Below are the code and all the weights of a small trained network. Each question names an input and a class and asks about switching units off, where a switched-off unit gives its printed mean instead of its output.

import numpy as np


def w(rows, s, z=0):
    codes = np.array(rows[::2]) - 128.0
    scale = np.full(codes.shape[1], s)
    scale[-1] = z or s
    return codes * scale


def norm(h):
    return h / np.sqrt((h * h).mean(-1, keepdims=True) + 1e-5)


def f(y):
    return np.maximum(y, 0)


def log_softmax(a):
    a = a - a.max(-1, keepdims=True)
    return a - np.log(np.exp(a).sum(-1, keepdims=True))


def net(x, mask):
    res = np.array(x, float).reshape(1, 5) / 4 @ E
    u = 0
    for l in range(4):
        y = f(norm(res) @ A[l][:, :-1].T + A[l][:, -1])
        res = res + np.where(mask[u : u + 9], y, B[l][:, -1]) @ B[l][:, :-1]
        u += 9
    return log_softmax(norm(res)[-1] @ U[:, :-1].T + U[:, -1])


A, B = {}, {}
E = w([
[167,11,177,206,143],'x0',
[165,118,179,66,188],'x1',
[93,177,149,195,209],'x2',
[206,145,70,148,154],'x3',
[67,37,17,87,179],'x4',
],0.011)
A[0] = w([
[189,104,147,75,21,2],'0.n1',
[102,158,89,233,21,64],'0.n2',
[193,135,221,37,198,48],'0.n3',
[143,218,146,104,89,149],'0.n4',
[176,180,199,160,80,6],'0.n5',
[182,99,190,188,88,130],'0.n6',
[104,190,174,196,191,40],'0.n7',
[50,130,235,120,60,76],'0.n8',
[252,175,90,168,117,67],'0.n9',
],0.03,0.011)
B[0] = w([
[171,155,49,238,89,198],'0.n1',
[235,67,163,52,41,230],'0.n2',
[224,72,155,57,48,225],'0.n3',
[41,174,167,106,97,254],'0.n4',
[71,40,38,120,121,212],'0.n5',
[50,136,218,152,117,228],'0.n6',
[175,148,64,208,91,210],'0.n7',
[187,149,97,94,249,231],'0.n8',
[185,148,96,93,253,203],'0.n9',
],0.048,0.015)
A[1] = w([
[155,165,49,253,96,128],'1.n1',
[63,225,143,67,83,106],'1.n2',
[104,33,46,107,144,123],'1.n3',
[111,109,202,179,144,3],'1.n4',
[48,63,56,129,127,121],'1.n5',
[161,120,107,177,66,151],'1.n6',
[172,169,146,103,223,84],'1.n7',
[127,73,220,185,147,83],'1.n8',
[136,151,136,141,143,88],'1.n9',
],0.036,0.0034)
B[1] = w([
[189,254,170,101,204,231],'1.n1',
[99,163,95,242,56,194],'1.n2',
[24,133,149,64,125,255],'1.n3',
[90,157,98,198,62,148],'1.n4',
[77,102,177,60,156,200],'1.n5',
[183,193,171,76,192,229],'1.n6',
[102,58,93,211,178,193],'1.n7',
[104,215,23,165,34,171],'1.n8',
[131,114,135,107,124,135],'1.n9',
],0.045,0.019)
A[2] = w([
[114,154,174,197,90,177],'2.n1',
[115,67,66,132,229,78],'2.n2',
[148,146,185,187,171,87],'2.n3',
[74,95,230,173,122,124],'2.n4',
[136,158,181,168,185,98],'2.n5',
[150,144,79,118,252,143],'2.n6',
[63,169,80,210,83,1],'2.n7',
[131,118,27,150,145,173],'2.n8',
[226,31,154,76,42,133],'2.n9',
],0.032,0.0048)
B[2] = w([
[155,156,115,207,163,179],'2.n1',
[73,16,31,165,107,187],'2.n2',
[139,164,110,43,178,171],'2.n3',
[152,197,190,62,195,157],'2.n4',
[172,155,96,99,170,182],'2.n5',
[161,40,40,138,151,239],'2.n6',
[60,197,182,216,89,211],'2.n7',
[103,87,90,194,109,177],'2.n8',
[203,36,240,182,4,255],'2.n9',
],0.037,0.017)
A[3] = w([
[61,103,214,184,196,77],'3.n1',
[82,82,254,142,187,75],'3.n2',
[113,116,232,163,185,23],'3.n3',
[117,134,158,143,147,77],'3.n4',
[82,92,251,199,208,70],'3.n5',
[87,150,199,176,178,73],'3.n6',
[52,138,233,134,142,68],'3.n7',
[127,98,225,200,184,48],'3.n8',
[106,83,238,172,202,2],'3.n9',
],0.025,0.0044)
B[3] = w([
[162,171,168,79,71,201],'3.n1',
[55,177,116,80,105,228],'3.n2',
[50,139,18,147,145,159],'3.n3',
[138,112,76,127,89,141],'3.n4',
[123,157,73,25,8,181],'3.n5',
[107,75,132,162,5,197],'3.n6',
[13,135,46,89,183,255],'3.n7',
[152,101,219,123,113,169],'3.n8',
[98,92,212,144,115,161],'3.n9',
],0.021,0.0076)
U = w([
[202,88,172,109,41,122],'0',
[176,206,98,121,182,173],'1',
[2,147,131,81,115,122],'2',
[72,205,107,251,63,116],'3',
[119,33,39,190,168,132],'4',
[123,125,136,156,131,170],'5',
[98,96,216,194,195,6],'6',
],0.02,0.017)

Each question gives the input, the list of numbers given to net, and the class t.
The units are the neurons (one row each of A and B). Each row of codes is followed by its name. A weight is (code - 128) times the scale printed after its matrix; where a second scale follows, it is the last column's (A, B and U).
mask holds one flag per neuron, layer by layer. A switched-off neuron (its flag False) gives its mean, the last column of its row in B, instead of its output. The means were averaged over made-up inputs and are rounded, as every weight is.
A unit's drop is (log p(t) with every unit on - log p(t) with that unit switched off) / (log p(t) with every unit on - log p(t) with every unit switched off).
The circuit of an input: a set's keep is (log p(t) with only the set's units on - log p(t) with every unit switched off) / (log p(t) with every unit on - log p(t) with every unit switched off). Starting from the 12 units with the biggest drops (on a tie, the unit counted first), units are removed one at a time, each time the one whose removal leaves the highest keep (on an exact tie, the one counted first), for as long as the keep stays at least 0.8.
circuit, biggest first: the units of the circuit, biggest drop first
most important unit: the unit with the biggest drop
top k neurons: the k neurons with the biggest drops, biggest first
k most important neurons of layer l: the k neurons of layer l with the biggest drops, biggest first
input [0,6,-1,-7,8], class 2: top 3 neurons -> [0.n2; 0.n6; 0.n8]
input [-5,-5,-4,6,0], class 4: most important neuron of layer 0 -> [0.n9]
input [-6,-1,-2,-5,-6], class 2: top 2 neurons -> [0.n5; 0.n4]
input [-6,5,-5,4,8], class 2: top 4 neurons -> [0.n8; 0.n6; 0.n4; 0.n9]
input [1,4,8,1,-8], class 1: circuit, biggest first -> [0.n7; 1.n1]
input [6,3,0,-8,4], class 4: top 2 neurons -> [0.n8; 0.n4]
input [8,6,4,-3,0], class 3: circuit, biggest first -> [0.n6; 1.n8]
input [7,4,-1,-4,-3], class 3: top 3 neurons -> [0.n6; 1.n8; 0.n2]
input [-6,3,5,5,-4], class 3: circuit, biggest first -> [0.n4; 1.n2]
input [-8,7,4,7,7], class 3: top 3 neurons -> [0.n7; 0.n1; 0.n5]
input [5,3,-1,6,0], class 4: top 3 neurons -> [0.n9; 1.n7; 0.n4]
input [8,-3,8,-1,-5], class 1: top 3 neurons -> [0.n7; 1.n1; 0.n4]
input [6,3,7,-3,-8], class 2: top 2 neurons -> [0.n5; 0.n1]
input [-1,8,8,8,-6], class 0: circuit, biggest first -> [0.n3]
input [-4,-2,-1,3,0], class 3: top 2 neurons -> [0.n4; 1.n2]
input [-4,2,0,-8,-7], class 4: circuit, biggest first -> [0.n8; 1.n7]
input [-6,6,8,-7,4], class 1: top 2 neurons -> [0.n7; 0.n2]
input [7,-2,6,2,0], class 3: top 2 neurons -> [0.n6; 1.n8]
input [-7,5,5,-7,1], class 3: top 4 neurons -> [0.n4; 0.n9; 0.n2; 0.n1]
input [-5,2,-7,2,-4], class 1: most important unit -> 0.n1
input [-3,-6,-7,0,-5], class 1: circuit, biggest first -> [0.n1; 1.n1]
input [8,-7,5,1,-8], class 2: 2 most important neurons of layer 1 -> [1.n3; 1.n2]
input [-5,3,0,-2,6], class 2: 3 most important neurons of layer 0 -> [0.n8; 0.n6; 0.n9]
input [-8,-1,-1,-6,6], class 3: 2 most important neurons of layer 0 -> [0.n5; 0.n1]
input [1,-6,3,-6,2], class 0: 2 most important neurons of layer 0 -> [0.n2; 0.n9]
